gibur-depi: [-12   0  -2  -3   4  -1   9   0   4 -10   2   4  -5   8  -2   4   0   2
   2  -5 -14   9  -3   0  -1  14   5 -11   3   0   8  14  -4   6   0  -7
 -11 -10  -3   0  11   1   3   1   5 -14  -7  -4   6  -5  -9  -2   0  -4
   3  11  -4  -7   4  -1   0   4  -7   9  -8   6  -4  10  -1  -5   0  -3
   3  -4   3   6   2]
[ -1   5 -12  -4  -1   7  16  -3  14   2   4   6   6   5   1  -7  14   3
   0  -1 -24  11 -17   5  -5   8  -2  12   7   2   3  12  -2  -2  -5   6
   0  -2  18   9  12   0   3  -4  -4  -9  -5  -8   8   1  -1   5   4   1
   9   7  -1   6   1  -1 -12   6  -5  -6  -6   4   1  -2   9  -2 -10  -1
 -10  14  -3   3   6] -> gibur-depi
sar-kavus: [ -9  -2  -6   3 -10 -11  -7  -2  -3  -2   5   1   2  -3  -6  14   2   2
  -2   6  10  -7 -10   3   3  -2  -1   5  10  -8 -12   1  -7   0   2 -13
  10   5  -2  -1   8  -3   7  -1   8   5  -4  -3   2  -7   2   3  -2   6
   8   0   6  -3   4   5  -2   4   0  -3   0  -7  -6   8  -6  -5 -10  -6
  12  13   3   6  -1]
gibur-depi: [  4   0  -7 -14   1   4  12  -6  -1 -11   9  13   6   2   6  -5   7  -2
   8   9 -13   8  -5  18   4  16  -8   4   6  -8   3  10   7   2  -3   6
 -16  -1  -7   6  17  -6   6   1  -4  -8  -4  -8  12  13   0  -1   6   3
  -1  14  -2   2   0   6  -5   4  -5  -2  11   0   4 -11   6   5 -10  -5
   6   2  -3   2   2]
pel-dapo: [ 12  -1  12   8 -34 -11 -10   9   5   2   3   9  -5   3  -2  -3  18   1
   7  -1   1 -40  -6 -11  -8 -16 -10  11  -4   7   7  13 -18 -18   5  -1
  17 -20  -8   6 -10 -13   4  23  23   4  30   5 -19   2  23 -21   4  -5
   1  -6 -19 -11 -13  -6  -6   9   8   1 -27   6   8   5   7  10   3  14
   4  15  -3  -6 -14]
pel-dapo: [ 10  -9   2   1  -5   0  -5  -2   0   5   1  -5   2   8  -6  -3  11  -1
   2  -5   6 -13 -15  -1  -8   5  -9  11  -3   2  -1  15  -5  -8   3  -7
  -2   1  -5   1  -4 -11  -6   8   4  -1   8  -3 -13   2   3  -4   1   4
   1   2   1  -6  -9   4   0   3   4  -3  -7   7   4   1   0   1   1   3
  -5   1  -6  10 -17]
mukun-kedi: [ 10 -17   3  13  -3  -1  11   2  14 -10 -15  -1 -14  -6   5  -4  16  -2
   1  11   5  12   3  10  -2   3 -10   7   6  -2  13  12   4   2  11  -8
  -6 -13   9  -5  -8   6  16   6  -2 -14  -1   4   0  -5   3 -15  -1  -5
  -6  -6   0  -9  -6  16  12  -5  -5  -9   6   3   8   1  -9  13  10 -10
  -1  -8  -8   8 -12]
sini-tikef: [  4   5  -5  -7  18   0   6  -5   3  -1   9  -1  -1   1   9  -6  13 -16
  -2   3   3   0  -1   0  -2  -2   1   9   3   3  -4  10   2  -3 -14  -5
  -3  -1  -5  -5  -5  10   4   6   7  -2   7  -1  -6  -8  -9   2  -6   3
  -2   0   1   0   8   0  -5   2   4  17   3 -13  -5  -8 -11   1  -4  -7
   7   0   4  -3   6]
[  1  -4   3   4   2   2   5  10  -3   2   1   5 -17   0  12  16  -7   6
  -2  -1 -12  -7   1  -1   4  -7   1   1  -6   5  -3   2   3   2  -1   2
   8  -8  -2   6   1   1  10   1  -4   0   5   6   0   9   5   5  -7  -4
   6   3   5   3  -2   3  -7   1   8  -9  -7   1   8  10   1   7  -3  -1
 -13   3  -2  10   7] -> sini-tikef
lek-lubaz: [ -9  -4   4   1  -6  12  -2   4   8  -2  15   5   1   6   0  14  -8   8
   9  -9  14   2  -4  -1  -2   6   7   3   9  14  -3  -2 -13 -18   4 -26
  -5   4   5 -10  -6  -4 -10  17  -3  -2  -2  12  15 -13  -7  14   0  -1
  -1 -10  -4 -11  -2   6  -6  13 -12   1   8   0  -5   8   3 -13  -2   8
  -5 -11  12  -8  -9]
[  5   8   1   4 -14 -13   9  -3  -6  13 -18   6  -4  -4  -3   1 -10   5
  13  -7   0   0 -16   3 -11  -7  -2   2  -7   8  -9  -8  -8  -1   6   7
   5   3   6   2   0   0  -5   3 -12   9   0 -15  -7  -1   3  -2   2  -4
   8   4  -8  -7   4  14   4  -4  -4  13   0   1  -4  -1   3   4   6  -2
  10   5   8  -5   7] -> lek-lubaz
zun-mib: [ 10   3  -9 -16  -9  -1  -2  -6  -3 -19  12  -6   0  -5  -3   2  12  -1
   3 -12   7   4   1   1   6  -4  -8   4  -3   8   3  -6   6 -14   3  -3
   1 -12   2  -4   8   2   0  -9   5   0  -1  -1   8   7  -2   3   4  11
   9 -13   2  -8  -9  -2   5  -2   8   3  -1   0  -3  16  -8  -5  -3   9
  -2   6   0  -2   1]
[-10   2  -4   4   1  -1  -2  10   2  10  10  -1  -7   7  -4  -9  -5   5
  10   5  -6   7  12 -11  -6  -4  -5   9 -17   1  -4 -10   4   5   5  -2
   3  -4   0  -4  -3   3   7   1  -1   4  -3   4  -7  -8  -4   6   0   4
 -10   1  -3  -5  10  -9   1  -4   5  -9   2  -5   9   1  -6   3  -6   4
  -3  -2   8  -5   7] -> mukun-kedi
[ -4   4  -4  -2   6   0   1  -8  -2  -1  10   5  -2   8  -1   3   3   4
   1   2   7  -8   7  -3   3  -6  -1   5  -1 -14 -13  -2  -2  -6  -7  -1
   6  -2  11  -9  -3   0   8 -17  -3   6  -7   8  -6 -10  -5   0   1   9
   1   6 -10  -7   0   2  -7  -2  -1   9   2  -9  -2   1   3 -11  -4  -2
  -1   5   5   9   5] -> sini-tikef
sini-tikef: [  1  -7   1 -10  -3   3   0   6  -6  -7  12  -1  -3  -6   5 -10   0  -9
  -3   2 -12   7   4   1   0 -10  -7  -2   5  -1  -7   9   1   6 -11   4
   0 -13 -11   8  -4   0   9   3   9 -10   6  -1  -9   1 -11  -1  -9  -8
  -2   0  -6  12  -3  14   3  -2  -8   8   8  -8  -5   0 -15  13   3 -13
  21  -1   5   0  -7]
sar-kavus: [ 11  13   8   0   8  13   3   7   7   2  -9   3   0   1   8  -7  -3  -7
 -14   0 -10   8   8  -2  -1   6  -8   2 -10  -4  -8   0   3  12  -5   7
  -9   6  10   3   4  -7   0  -2  -1  -4   1   0   2  -4  -6  -1  -1  -9
   5  -3  -5   4   7   9   6   5   3   9  -5  -2   4  -6   6   1  -6   3
   0  -8   6  -8   6]
[-10  16   1 -10  -5   4   8   2   5  13  12  18  13   1   0 -11  -5   6
   7   3 -15  10  -3  -7 -22  -2   2  -5   7   7   8  -2   0  18  -1   1
 -16   6  -1 -13   1   1  -8  12   6  -3  22   3   7   6  12  -5   0  -1
  -3  -7  13  -2   1  -7   4   3   6   3   7  -6  -6  10 -10  -3  -7   7
   1  14  -3 -12   5] -> mukun-kedi
[ -5  -1  12  10   4   5  10  -4   8   9   0   0  -3   0   2  -9   3   0
  -2  -6  13  -3   1  -9   2   2  -1   1  -7  -6  11  -6 -10  -6   2  -2
  13   4  -4  -2  -3   4   5   3   0   3   3   9  -4  13   5   1   0  -6
  -6 -16   5  -8  -7 -12   0  -5   7  10   0  -6   2   0  -4  -4   6   3
  -1   0  11   3   0] -> gibur-depi
[ -4  -2  12 -13  -7  -1  -5   6  -2   8  -4   4   8  -6   3  -8   3  -2
   0  -6  -2   8  -8  -6   4   5  -3  -3   6   7 -19   5  -1  -6   0   0
   8   1  -1  14   2   1  -6   7   0  15 -10 -22  -2  -3  10  -2   4   5
   1   5   6  -5  -2  -1  -1   3   3  -3 -13  -9  -4   6   6  14  -6   3
  -8  -4  -6   6   3] -> zun-mib
[ 1  7 -2  7  0  5  4  6  0  5 -9  2 -6  6 -4 -3  5 -1 -1 -1  1 -5 -6  2
 -1  6  0 -2  1 -6  0  0  9  7  0 -4  0 -4 10  5 -8  9 -2 -8  3  2 -5 12
 -2 -9 10  2  2 -4  3  5  0 -8 -2 -3  2 -2 -5  4  4 -2 -1  2  5  6 -2  0
 -2 -7  6  0 -3] -> sar-kavus
[  6   4   2   0   0   4   7  -7   6  -7   7   1 -11   4  -4  -1  -1  -1
 -14   3  -3   8   0  -3   5   3  -8   1   1  -5  -4   3  -9   1 -12  -4
  -4 -10  -1  -2   0  -9  -4  -6  -4   1   4 -14  -2   4   3  -6   1   1
  10 -11   5   7   0   4  11  11  -6  -7   7   8   5  -6 -11  -3  -2   6
  10  -5  -9  -4  -2] -> mukun-kedi
[  2 -14  -5   2   2  -2  -9   2  -6  -9  -1  -2  -6  -6  -5  -6   1  -5
   2   1  14   2  10   2 -17   2  -7  11   0  10   2 -11  -3 -12  -9  12
  15   0  -3  -7   1  -5   0   1   2  -7   6  -3  -1  -2   8   4   3   7
 -18   3  10  -5   0  -8  11   0  10  11  -7   2  -7  -5   0   4   5  -4
 -10   4   5   5   0] -> gibur-depi
mukun-kedi: [-17  -6   6   2   8  -6  10   5   7   4   4   7   8  -7   5 -11   6  21
   6  10  -6   4  -2  -8 -21   6  -2   6   0  14  -2   9  10  10  10   3
  -3  -2  -3  -8  -5  -3  -1   7  10  -4   0   7  -3   0   3   5   7   8
  -3  -6  -6  -6  -9 -10   6  -2   2  11 -18  -2  -5   3 -12   1   0  -9
  -3 -10   0   3  11]
[  6  -1  16   2 -12   1 -16   9   7   6   2   6  -6  18   2  -7  -1  -6
   2  -6   6  -9  -6  -9  -3  -9 -16   1  -4   1   9  10  -4 -14  -1   7
   0  -3 -11   6 -13  -6  -2  17   8  -7   4  -1 -12   4  11 -10 -11  -1
  -4   7 -25  -3  -1   6  -4  19  12 -10 -13   6   8   2   1   8  -1  -2
   9   9   6  -5 -18] -> pel-dapo
